Here is a tiny trained network, its code and every weight. The questions are about switching its units off for an input and a class, where a switched-off unit gives its printed mean instead of its output.

import numpy as np


def w(rows, s, z=0):
    codes = np.array(rows[::2]) - 128.0
    scale = np.full(codes.shape[1], s)
    scale[-1] = z or s
    return codes * scale


def f(y):
    return np.maximum(y, 0)


def log_softmax(a):
    a = a - a.max(-1, keepdims=True)
    return a - np.log(np.exp(a).sum(-1, keepdims=True))


def net(x, mask):
    res = np.array(x, float).reshape(1, 2) / 4 @ E
    y = f(res @ A[0][:, :-1].T + A[0][:, -1])
    res = res + np.where(mask, y, B[0][:, -1]) @ B[0][:, :-1]
    return log_softmax(res[-1] @ U[:, :-1].T + U[:, -1])


A, B = {}, {}
E = w([
[175,107,202,6,210,80,159,93,128,106,156,73],'x0',
[142,71,151,65,221,60,153,223,195,197,189,219],'x1',
],0.014)
A[0] = w([
[99,63,65,89,153,125,157,146,244,192,177,175,96],'N1',
[167,168,172,116,142,184,127,38,61,2,60,17,231],'N2',
[104,160,70,245,32,109,72,156,121,159,127,124,214],'N3',
[96,139,82,139,20,230,73,87,89,76,83,132,171],'N4',
[192,149,164,114,142,106,118,174,202,222,182,242,115],'N5',
[111,154,191,70,231,89,155,149,156,236,119,171,246],'N6',
],0.0075,0.0013)
B[0] = w([
[117,149,81,136,109,138,71,146,65,120,105,112,210],'N1',
[168,249,146,160,95,106,101,57,106,104,150,103,249],'N2',
[128,97,145,131,165,201,175,67,133,208,162,125,227],'N3',
[112,132,112,193,27,147,139,190,80,123,66,168,244],'N4',
[107,158,79,96,43,137,76,130,89,169,134,124,224],'N5',
[98,139,91,117,117,100,88,143,77,98,217,89,234],'N6',
],0.012,0.019)
U = w([
[142,100,141,135,216,85,189,126,149,120,124,173,193],'0',
[201,170,178,113,155,22,156,76,181,99,193,48,158],'1',
[112,19,132,170,100,183,220,163,203,218,93,188,165],'2',
[179,68,155,100,221,101,175,194,209,116,79,175,21],'3',
[92,57,81,66,156,100,86,114,85,153,181,92,205],'4',
[129,26,132,140,230,50,175,179,254,77,112,190,3],'5',
[47,187,116,159,85,88,45,163,85,104,86,177,64],'6',
[106,76,176,119,191,141,185,186,236,54,90,146,7],'7',
],0.008,0.0047)

Each question gives the input, the list of numbers given to net, and the class t.
The units are the neurons (one row each of A and B). Each row of codes is followed by its name. A weight is (code - 128) times the scale printed after its matrix; where a second scale follows, it is the last column's (A, B and U).
mask holds one flag per neuron, in row order. A switched-off neuron (its flag False) gives its mean, the last column of its row in B, instead of its output. The means were averaged over made-up inputs and are rounded, as every weight is.
A unit's drop is (log p(t) with every unit on - log p(t) with that unit switched off) / (log p(t) with every unit on - log p(t) with every unit switched off).
The circuit of an input: a set's keep is (log p(t) with only the set's units on - log p(t) with every unit switched off) / (log p(t) with every unit on - log p(t) with every unit switched off). Starting from all 6 units, units are removed one at a time, each time the one whose removal leaves the highest keep (on an exact tie, the one counted first), for as long as the keep stays at least 0.8.
circuit, biggest first: the units of the circuit, biggest drop first
unit that matters most: the unit with the biggest drop
k most important neurons: the k neurons with the biggest drops, biggest first
drop of u: that unit's drop, to one decimal
input [-7,-6], class 2: unit that matters most	N3
input [2,-2], class 1: circuit, biggest first	[N4, N5]
input [-3,-3], class 2: 2 most important neurons	[N3, N6]
input [2,0], class 1: 2 most important neurons	[N4, N5]
input [-7,5], class 4: circuit, biggest first	[N4, N2]
input [-5,4], class 4: 3 most important neurons	[N4, N2, N3]
input [5,-7], class 1: 3 most important neurons	[N2, N5, N1]
input [1,6], class 4: 3 most important neurons	[N4, N2, N6]
input [-1,8], class 4: drop of N4	3.4
input [0,3], class 4: drop of N4	1.2
input [3,4], class 4: drop of N2	0.3
input [8,-4], class 1: drop of N3	0.0
